Look-ups in named tables: a row name and a column name give one cell, copied from the table.

Lusuta:
,Lozam,Kifi
Mut,73,55
Sike,56,51
Kes,144,229
Gadus,122,58
Rebi,61,60
Seme,58,70

What is the Lozam of Seme in Lusuta?
58
What is the Kifi of Sike in Lusuta?
51
What is the Lozam of Kes in Lusuta?
144
What is the Lozam of Gadus in Lusuta?
122
What is the Lozam of Rebi in Lusuta?
61
What is the Lozam of Mut in Lusuta?
73
What is the Kifi of Mut in Lusuta?
55
What is the Lozam of Sike in Lusuta?
56
What is the Kifi of Rebi in Lusuta?
60
What is the Kifi of Seme in Lusuta?
70
What is the Kifi of Kes in Lusuta?
229
What is the Kifi of Gadus in Lusuta?
58

Bapo:
	Lor	Kosa	Nat	Gek	Mivuvuv	Rade	Kemu	Topuve	Vav
Gof	60	160	24	37	110	197	127	72	63
Popev	107	167	176	67	190	101	136	59	202
Dubu	82	145	126	84	143	115	135	87	154
Gagemir	125	55	98	135	220	92	44	148	16
Zigi	149	115	107	43	143	68	100	41	250

What is the Gek of Gagemir in Bapo?
135
What is the Nat of Dubu in Bapo?
126
What is the Kemu of Gof in Bapo?
127
What is the Lor of Gagemir in Bapo?
125
What is the Nat of Zigi in Bapo?
107
What is the Rade of Dubu in Bapo?
115
What is the Nat of Gagemir in Bapo?
98
What is the Lor of Zigi in Bapo?
149
What is the Kemu of Popev in Bapo?
136
What is the Vav of Gagemir in Bapo?
16
What is the Rade of Gagemir in Bapo?
92
What is the Gek of Dubu in Bapo?
84
What is the Vav of Popev in Bapo?
202

Table Mezo
	Fon	Dekagu	Dup	Sib	Vup	Podefep	Kar	Lefel	Bubi	Zot
Fus	-0.382	-0.545	0.310	-0.155	0.017	-0.624	-0.166	0.106	-0.317	0.076
Ler	-0.035	-0.147	-0.084	-0.128	-0.140	-0.114	-0.087	-0.128	-0.109	-0.135
Lek	-0.043	-0.752	0.292	-0.809	-0.264	-0.441	0.526	0.018	-0.610	-0.181
Nodon	-0.258	-0.071	-0.106	-0.046	-0.098	-0.126	-0.206	-0.170	-0.109	-0.107
Puvulib	-0.115	-0.101	-0.100	-0.141	-0.108	-0.093	-0.134	-0.129	-0.136	-0.122
Bedoze	0.163	0.121	-0.370	0.455	0.526	-0.215	-0.140	-0.144	0.077	-0.106

Kar of Lek is 0.526
Sib of Bedoze is 0.455
Vup of Ler is -0.140
Zot of Nodon is -0.107
Dekagu of Lek is -0.752
Lefel of Nodon is -0.170
Dekagu of Ler is -0.147
Sib of Puvulib is -0.141
Zot of Bedoze is -0.106
Vup of Puvulib is -0.108
Kar of Puvulib is -0.134
Which row has the largest Zot? Fus

Sofoz:
,Nusup,Mab,Rufeva,Bimema
Toguk,70,117,230,93
Dul,140,92,149,122
Rivom,92,108,200,76
Fatot,124,26,215,126
Fabogab,171,111,79,136
Dut,52,116,222,109
Tugup,105,126,146,118

Mab of Dul = 92
Bimema of Rivom = 76
Bimema of Fabogab = 136
Bimema of Tugup = 118
Mab of Rivom = 108
Nusup of Toguk = 70

Boviru =
|  | Gur | Tol | Nal | Muvota | Tobalo | Geneno | Safudu | Rumur | Kamavar |
|---|---|---|---|---|---|---|---|---|---|
| Lapevo | -240 | -447 | -218 | -198 | -182 | -504 | -408 | -247 | -254 |
| Bev | -362 | -447 | -218 | 25 | -182 | -310 | -71 | -328 | -254 |
| Sogizup | 128 | 47 | -620 | -534 | 18 | 562 | 13 | 235 | 169 |

Bev, Geneno -> -310
Lapevo, Tobalo -> -182
Sogizup, Gur -> 128
Sogizup, Kamavar -> 169
Lapevo, Nal -> -218
Bev, Gur -> -362
Lapevo, Muvota -> -198
Bev, Tobalo -> -182
Which row has the largest Kamavar? Sogizup

Rebonad:
fields: Zabu, Kege, Sul
Zikiv: [-400, -388, 507]
Rig: [592, 451, -624]
Vuliga: [318, -911, 483]
Ped: [194, -500, 627]
Ledob: [-673, -158, 380]

Kege of Zikiv: -388
Kege of Vuliga: -911
Kege of Ped: -500
Sul of Vuliga: 483
Zabu of Rig: 592
Kege of Rig: 451
Sul of Rig: -624
Sul of Ledob: 380
Zabu of Zikiv: -400
Zabu of Ped: 194
Kege of Ledob: -158
Sul of Zikiv: 507
Zabu of Ledob: -673
Zabu of Vuliga: 318
Sul of Ped: 627
Which row has the largest Sul? Ped

Ripi:
|  | Vodile | Gab | Pefod | Gek | Zaruvi | Zot | Luf | Somuz | Linivur |
|---|---|---|---|---|---|---|---|---|---|
| Ziko | -0.3 | 3.5 | 0.5 | 1.1 | -2.3 | 2.6 | -2.3 | 2.1 | 4.9 |
| Fosaset | -3.9 | 7.1 | 0.3 | -0.7 | -1.3 | 5.9 | 1.7 | 2.3 | 4.0 |
| Raveg | 2.1 | 3.4 | 0.9 | 1.8 | 3.3 | 2.1 | 3.0 | -5.3 | 3.1 |
| Muro | -3.3 | 1.7 | 1.3 | 0.6 | -1.1 | 0.2 | 2.9 | 0.8 | 2.0 |
| Dezo | 1.2 | 3.0 | 0.2 | 3.9 | 2.3 | -2.9 | 1.1 | 3.7 | -1.8 |
| Seruto | -0.4 | 3.4 | 8.1 | 1.0 | -2.3 | 3.0 | 3.2 | 2.2 | 0.2 |

What is the Somuz of Dezo in Ripi? 3.7
What is the Zaruvi of Muro in Ripi? -1.1
What is the Luf of Raveg in Ripi? 3.0
What is the Zot of Fosaset in Ripi? 5.9
What is the Zaruvi of Fosaset in Ripi? -1.3
What is the Zaruvi of Ziko in Ripi? -2.3
What is the Luf of Fosaset in Ripi? 1.7
What is the Somuz of Seruto in Ripi? 2.2
What is the Gab of Fosaset in Ripi? 7.1
What is the Gek of Muro in Ripi? 0.6
Which row has the largest Pefod? Seruto

